Here is a tiny trained network, its code and every weight. The questions are about switching its units off for an input and a class, where a switched-off unit gives its printed mean instead of its output.

import numpy as np


def w(rows, s, z=0):
    codes = np.array(rows[::2]) - 128.0
    scale = np.full(codes.shape[1], s)
    scale[-1] = z or s
    return codes * scale


def f(y):
    return y / 2 * (1 + np.tanh(0.7978845608 * (y + 0.044715 * y**3)))


def log_softmax(a):
    a = a - a.max(-1, keepdims=True)
    return a - np.log(np.exp(a).sum(-1, keepdims=True))


def net(x, mask):
    res = np.array(x, float).reshape(1, 4) / 4 @ E
    y = f(res @ A[0][:, :-1].T + A[0][:, -1])
    res = res + np.where(mask, y, B[0][:, -1]) @ B[0][:, :-1]
    return log_softmax(res[-1] @ U[:, :-1].T + U[:, -1])


A, B = {}, {}
E = w([
[2,139,102,122,110],'x0',
[112,119,98,26,207],'x1',
[84,26,190,145,148],'x2',
[111,132,176,167,230],'x3',
],0.011)
A[0] = w([
[104,155,133,147,178,100],'neuron 0',
[137,179,121,179,82,133],'neuron 1',
[82,119,102,141,77,160],'neuron 2',
[156,166,187,251,128,237],'neuron 3',
[75,144,131,150,166,102],'neuron 4',
[113,77,173,171,154,51],'neuron 5',
[89,96,136,104,171,155],'neuron 6',
[158,72,152,104,139,151],'neuron 7',
[145,103,148,138,134,40],'neuron 8',
[142,43,158,132,162,179],'neuron 9',
[180,125,135,130,42,146],'neuron 10',
[109,140,90,102,121,142],'neuron 11',
[157,187,82,70,108,58],'neuron 12',
[132,149,129,79,157,253],'neuron 13',
[60,102,107,150,89,122],'neuron 14',
[58,108,161,112,78,135],'neuron 15',
],0.016,0.0044)
B[0] = w([
[78,117,182,68,66,166],'neuron 0',
[157,78,176,155,79,195],'neuron 1',
[194,42,132,233,123,187],'neuron 2',
[254,62,113,239,157,253],'neuron 3',
[77,135,191,64,86,175],'neuron 4',
[163,146,57,160,193,188],'neuron 5',
[111,139,187,95,30,193],'neuron 6',
[97,224,91,75,149,175],'neuron 7',
[150,132,98,124,142,139],'neuron 8',
[56,203,124,63,208,210],'neuron 9',
[67,100,231,43,57,206],'neuron 10',
[170,94,104,162,180,171],'neuron 11',
[151,217,92,153,218,206],'neuron 12',
[110,150,90,99,155,195],'neuron 13',
[213,63,159,126,87,191],'neuron 14',
[174,88,159,179,51,191],'neuron 15',
],0.0094,0.014)
U = w([
[136,63,161,156,22,236],'0',
[41,187,151,10,107,98],'1',
[139,171,2,149,245,1],'2',
],0.0093,0.00078)

Each question gives the input, the list of numbers given to net, and the class t.
The units are the neurons (one row each of A and B). Each row of codes is followed by its name. A weight is (code - 128) times the scale printed after its matrix; where a second scale follows, it is the last column's (A, B and U).
mask holds one flag per neuron, in row order. A switched-off neuron (its flag False) gives its mean, the last column of its row in B, instead of its output. The means were averaged over made-up inputs and are rounded, as every weight is.
A unit's drop is (log p(t) with every unit on - log p(t) with that unit switched off) / (log p(t) with every unit on - log p(t) with every unit switched off).
The circuit of an input: a set's keep is (log p(t) with only the set's units on - log p(t) with every unit switched off) / (log p(t) with every unit on - log p(t) with every unit switched off). Starting from the 12 units with the biggest drops (on a tie, the unit counted first), units are removed one at a time, each time the one whose removal leaves the highest keep (on an exact tie, the one counted first), for as long as the keep stays at least 0.8.
circuit, biggest first: the units of the circuit, biggest drop first
most important unit: the unit with the biggest drop
top k neurons: the k neurons with the biggest drops, biggest first
drop of u: that unit's drop, to one decimal
input [1,-3,0,6], class 2: top 4 neurons => neuron 10; neuron 15; neuron 5; neuron 14
input [2,0,1,3], class 1: circuit, biggest first => neuron 3; neuron 2
input [-2,-6,2,3], class 2: top 3 neurons => neuron 5; neuron 6; neuron 15
input [-6,6,5,7], class 1: most important unit => neuron 6
input [0,1,-1,-3], class 1: top 2 neurons => neuron 3; neuron 5
input [4,-1,-5,1], class 2: top 4 neurons => neuron 10; neuron 6; neuron 15; neuron 12
input [-1,-3,0,3], class 2: top 2 neurons => neuron 10; neuron 6
input [0,4,3,-4], class 1: top 2 neurons => neuron 3; neuron 5
input [7,7,3,0], class 0: top 2 neurons => neuron 15; neuron 14
input [2,5,3,-2], class 1: drop of neuron 3 => 0.9
input [0,-1,6,-1], class 2: drop of neuron 10 => 0.4
input [-7,6,1,2], class 1: drop of neuron 2 => 0.1
